Here is a tiny trained network, its code and every weight. The questions are about switching its units off for an input and a class, where a switched-off unit gives its printed mean instead of its output.

import numpy as np


def w(rows, s, z=0):
    codes = np.array(rows[::2]) - 128.0
    scale = np.full(codes.shape[1], s)
    scale[-1] = z or s
    return codes * scale


def norm(h):
    return h / np.sqrt((h * h).mean(-1, keepdims=True) + 1e-5)


def f(y):
    return y / 2 * (1 + np.tanh(0.7978845608 * (y + 0.044715 * y**3)))


def log_softmax(a):
    a = a - a.max(-1, keepdims=True)
    return a - np.log(np.exp(a).sum(-1, keepdims=True))


def net(x, mask):
    res = np.array(x, float).reshape(1, 5) / 4 @ E
    u = 0
    for l in range(2):
        y = f(norm(res) @ A[l][:, :-1].T + A[l][:, -1])
        res = res + np.where(mask[u : u + 12], y, B[l][:, -1]) @ B[l][:, :-1]
        u += 12
    return log_softmax(norm(res)[-1] @ U[:, :-1].T + U[:, -1])


A, B = {}, {}
E = w([
[2,109,54],'x0',
[69,185,204],'x1',
[186,113,99],'x2',
[165,18,171],'x3',
[153,208,128],'x4',
],0.0073)
A[0] = w([
[86,178,162,2],'L0N1',
[138,47,158,86],'L0N2',
[146,66,161,40],'L0N3',
[134,69,153,49],'L0N4',
[82,151,121,149],'L0N5',
[30,101,187,100],'L0N6',
[138,158,72,56],'L0N7',
[245,86,131,150],'L0N8',
[116,70,138,143],'L0N9',
[102,142,49,125],'L0N10',
[221,80,181,153],'L0N11',
[145,116,29,209],'L0N12',
],0.012,0.0036)
B[0] = w([
[138,130,106,136],'L0N1',
[116,2,121,185],'L0N2',
[116,66,197,152],'L0N3',
[94,14,146,146],'L0N4',
[47,228,163,167],'L0N5',
[180,160,133,219],'L0N6',
[107,115,119,137],'L0N7',
[112,176,155,254],'L0N8',
[113,104,63,177],'L0N9',
[185,164,113,194],'L0N10',
[137,151,183,253],'L0N11',
[223,175,29,240],'L0N12',
],0.0065,0.0049)
A[1] = w([
[163,151,46,59],'L1N1',
[113,112,210,15],'L1N2',
[154,62,220,50],'L1N3',
[116,106,35,137],'L1N4',
[162,6,211,6],'L1N5',
[216,85,113,107],'L1N6',
[175,163,165,161],'L1N7',
[177,100,169,171],'L1N8',
[163,132,137,91],'L1N9',
[135,123,77,172],'L1N10',
[236,202,176,107],'L1N11',
[76,37,53,64],'L1N12',
],0.011,0.0025)
B[1] = w([
[183,119,94,193],'L1N1',
[150,129,78,163],'L1N2',
[115,75,74,215],'L1N3',
[169,168,32,203],'L1N4',
[150,2,136,245],'L1N5',
[52,160,124,183],'L1N6',
[179,76,169,190],'L1N7',
[128,89,124,184],'L1N8',
[226,103,102,133],'L1N9',
[138,198,149,168],'L1N10',
[178,101,245,255],'L1N11',
[164,136,123,198],'L1N12',
],0.0087,0.0048)
U = w([
[161,136,226,61],'0',
[129,138,4,128],'1',
[110,4,139,226],'2',
[161,130,232,129],'3',
[10,228,152,199],'4',
[169,88,157,58],'5',
[200,157,110,3],'6',
[165,206,87,108],'7',
],0.016,0.0049)

Each question gives the input, the list of numbers given to net, and the class t.
The units are the neurons (one row each of A and B). Each row of codes is followed by its name. A weight is (code - 128) times the scale printed after its matrix; where a second scale follows, it is the last column's (A, B and U).
mask holds one flag per neuron, layer by layer. A switched-off neuron (its flag False) gives its mean, the last column of its row in B, instead of its output. The means were averaged over made-up inputs and are rounded, as every weight is.
A unit's drop is (log p(t) with every unit on - log p(t) with that unit switched off) / (log p(t) with every unit on - log p(t) with every unit switched off).
The circuit of an input: a set's keep is (log p(t) with only the set's units on - log p(t) with every unit switched off) / (log p(t) with every unit on - log p(t) with every unit switched off). Starting from the 12 units with the biggest drops (on a tie, the unit counted first), units are removed one at a time, each time the one whose removal leaves the highest keep (on an exact tie, the one counted first), for as long as the keep stays at least 0.8.
circuit, biggest first: the units of the circuit, biggest drop first
top k neurons in layer l: the k neurons of layer l with the biggest drops, biggest first
drop when u is switched off: that unit's drop, to one decimal
input [8,6,5,2,-6], class 1: circuit, biggest first => (L0N11; L1N4; L1N11)
input [-4,-1,7,-8,6], class 0: circuit, biggest first => (L1N11)
input [6,2,4,6,2], class 1: circuit, biggest first => (L1N4; L1N11)
input [-2,-5,5,1,8], class 3: circuit, biggest first => (L1N11; L0N8)
input [-8,-6,0,-6,2], class 0: circuit, biggest first => (L1N11; L1N4)
input [0,1,-1,-2,8], class 3: top 3 neurons in layer 1 => (L1N11; L1N4; L1N6)
input [-2,-1,0,5,4], class 2: top 2 neurons in layer 1 => (L1N3; L1N5)
input [-4,-2,-4,-6,6], class 3: top 2 neurons in layer 0 => (L0N12; L0N9)
input [1,6,-3,1,-2], class 4: top 2 neurons in layer 1 => (L1N5; L1N11)
input [8,2,-3,1,-7], class 1: top 2 neurons in layer 0 => (L0N11; L0N8)
input [8,-1,-1,6,7], class 1: drop when L1N11 is switched off => 0.1
input [3,2,5,2,-2], class 1: drop when L1N11 is switched off => 0.2
input [4,0,-8,0,0], class 4: drop when L1N3 is switched off => 0.0
input [3,-4,8,3,-1], class 1: top neuron in layer 0 => (L0N12)
